Below are the code and all the weights of a small trained network. Each question names an input and a target symbol and asks about switching units off, where a switched-off unit gives its printed mean instead of its output.

import numpy as np


def w(rows, s, z=0):
    codes = np.array(rows[::2]) - 128.0
    scale = np.full(codes.shape[1], s)
    scale[-1] = z or s
    return codes * scale


def norm(h):
    return h / np.sqrt((h * h).mean(-1, keepdims=True) + 1e-5)


def f(y):
    return np.maximum(y, 0)


def softmax(a):
    e = np.exp(a - a.max(-1, keepdims=True))
    return e / e.sum(-1, keepdims=True)


def log_softmax(a):
    a = a - a.max(-1, keepdims=True)
    return a - np.log(np.exp(a).sum(-1, keepdims=True))


def net(x, mask):
    ids = ['Δαεζλμτ'.index(c) for c in x.split()]
    T = len(ids)
    res = E[ids] + P[:T]
    u = 0
    for l in range(2):
        r = norm(res)
        for j in range(2):
            rows = slice(2 * j, 2 * j + 2)
            q, k, v = (r @ M[l][rows].T for M in (Q, K, V))
            z = softmax(np.where(np.tri(T) > 0, q @ k.T / 2**0.5, -1e9)) @ v
            o = O[l][rows]
            res = res + np.where(mask[u + j], z, o[:, -1]) @ o[:, :-1]
        u += 2
        y = f(norm(res) @ A[l][:, :-1].T + A[l][:, -1])
        res = res + np.where(mask[u : u + 4], y, B[l][:, -1]) @ B[l][:, :-1]
        u += 4
    return log_softmax(norm(res)[-1] @ U[:, :-1].T + U[:, -1])


Q, K, V, O, A, B = {}, {}, {}, {}, {}, {}
E = w([
[169,225,37,97,162],'Δ',
[63,134,96,145,102],'α',
[24,101,71,152,145],'ε',
[209,128,116,170,99],'ζ',
[22,102,77,242,6],'λ',
[195,103,66,172,111],'μ',
[162,73,136,84,101],'τ',
],0.02)
P = w([
[2,244,162,177,121],'0',
[192,217,103,149,78],'1',
[186,167,147,83,127],'2',
[150,171,110,85,107],'3',
[141,164,105,78,120],'4',
[130,172,100,70,109],'5',
[125,169,93,62,76],'6',
],0.0051)
Q[0] = w([
[157,65,42,79,87],'0.h1',
[28,93,37,113,112],'0.h1',
[177,37,6,59,77],'0.h2',
[150,128,168,45,153],'0.h2',
],0.015)
K[0] = w([
[153,95,103,4,90],'0.h1',
[110,187,22,86,163],'0.h1',
[159,155,63,50,177],'0.h2',
[136,128,140,171,174],'0.h2',
],0.017)
V[0] = w([
[162,178,25,6,168],'0.h1',
[76,51,140,129,80],'0.h1',
[124,113,119,38,156],'0.h2',
[126,228,80,96,193],'0.h2',
],0.014)
O[0] = w([
[88,198,15,121,146,254],'0.h1',
[158,89,141,74,121,232],'0.h1',
[135,183,64,46,100,183],'0.h2',
[87,254,78,143,177,165],'0.h2',
],0.0099,0.0055)
A[0] = w([
[81,113,87,175,189,150],'0.n1',
[202,165,124,144,182,196],'0.n2',
[162,132,138,6,101,254],'0.n3',
[191,69,101,12,146,83],'0.n4',
],0.02,0.0038)
B[0] = w([
[150,45,117,68,175,165],'0.n1',
[71,74,89,187,148,178],'0.n2',
[99,130,46,91,90,249],'0.n3',
[170,213,44,4,124,248],'0.n4',
],0.018,0.016)
Q[1] = w([
[109,81,37,193,223],'1.h1',
[40,66,115,138,174],'1.h1',
[193,103,80,132,155],'1.h2',
[249,75,132,111,59],'1.h2',
],0.018)
K[1] = w([
[123,159,251,87,212],'1.h1',
[145,115,237,48,162],'1.h1',
[61,176,154,92,48],'1.h2',
[98,60,14,144,66],'1.h2',
],0.018)
V[1] = w([
[252,96,140,145,124],'1.h1',
[101,91,177,94,129],'1.h1',
[92,118,96,94,49],'1.h2',
[181,69,130,162,75],'1.h2',
],0.034)
O[1] = w([
[112,194,28,94,7,153],'1.h1',
[167,207,182,169,160,123],'1.h1',
[170,50,208,239,34,255],'1.h2',
[15,104,166,177,167,170],'1.h2',
],0.015,0.016)
A[1] = w([
[67,6,210,174,50,191],'1.n1',
[121,80,175,216,169,3],'1.n2',
[195,102,155,39,53,135],'1.n3',
[71,162,189,170,162,108],'1.n4',
],0.025,0.0041)
B[1] = w([
[169,3,149,195,103,219],'1.n1',
[51,123,48,87,117,164],'1.n2',
[83,216,102,51,122,252],'1.n3',
[189,145,202,126,75,168],'1.n4',
],0.028,0.019)
U = w([
[175,78,163,95,228,156],'Δ',
[239,179,252,146,142,159],'α',
[223,170,87,229,165,102],'ε',
[2,119,94,173,169,13],'ζ',
[79,205,201,214,50,37],'λ',
[205,167,94,82,36,100],'μ',
[158,49,176,186,82,253],'τ',
],0.01,0.004)

Each question gives the input, a string of symbols that net reads in full, and the target symbol t.
The units are the heads (2 rows each of Q, K, V and O) and the neurons (one row each of A and B). Each row of codes is followed by its name. A weight is (code - 128) times the scale printed after its matrix; where a second scale follows, it is the last column's (O, A, B and U).
mask holds one flag per unit, layer by layer, with each layer's heads first. A switched-off unit (its flag False) gives its mean, the last column of its rows in O or B, instead of its output. The means were averaged over made-up inputs and are rounded, as every weight is.
A unit's drop is (log p(t) with every unit on - log p(t) with that unit switched off) / (log p(t) with every unit on - log p(t) with every unit switched off).
The circuit of an input: a set's keep is (log p(t) with only the set's units on - log p(t) with every unit switched off) / (log p(t) with every unit on - log p(t) with every unit switched off). Starting from all 12 units, units are removed one at a time, each time the one whose removal leaves the highest keep (on an exact tie, the one counted first), for as long as the keep stays at least 0.8.
units of the circuit, in order: the units of the circuit, biggest drop first
unit that matters most: the unit with the biggest drop
k most important neurons: the k neurons with the biggest drops, biggest first
top k neurons in layer l: the k neurons of layer l with the biggest drops, biggest first
which heads matter: for each layer, one digit per head in row order, 1 if its drop is at least 0.15 and else 0, layers parted by /
input ζ τ ε λ ζ Δ μ, target ζ: unit that matters most : 0.h1
input ζ τ Δ ε λ τ, target ζ: which heads matter : 01 / 01
input ζ ε Δ λ, target ζ: which heads matter : 11 / 01
input τ τ ζ Δ τ, target τ: which heads matter : 01 / 10
input ε α τ τ Δ τ, target ε: which heads matter : 01 / 11
input λ Δ ζ, target λ: units of the circuit, in order : (0.h2 0.n3 0.n4)
input ζ α μ α Δ, target ζ: units of the circuit, in order : (1.h2 0.n3 0.h1 0.n4)
input ζ Δ τ τ λ α, target ζ: units of the circuit, in order : (0.h1 0.n3 0.n4 1.h2)
input α τ ζ τ λ ζ, target τ: units of the circuit, in order : (1.n1 1.h1)
input ζ ζ τ λ, target τ: units of the circuit, in order : (0.n4 1.n1)
input Δ α ζ μ μ τ μ, target Δ: 2 most important neurons : (0.n4 0.n2)
input τ τ α ε Δ, target τ: which heads matter : 01 / 11
input ζ μ α, target α: which heads matter : 01 / 11
input τ Δ λ Δ, target ε: 3 most important neurons : (0.n4 0.n2 1.n3)
input μ ε λ Δ λ τ μ, target ε: unit that matters most : 0.h2
input Δ λ τ ε, target Δ: which heads matter : 11 / 11
input ζ Δ ε, target ζ: which heads matter : 10 / 01
input τ Δ ε τ Δ Δ μ, target τ: 2 most important neurons : (0.n4 0.n1)
input τ τ Δ, target τ: 3 most important neurons : (0.n2 0.n4 0.n3)
input α α τ Δ, target α: top 3 neurons in layer 0 : (0.n3 0.n4 0.n2)
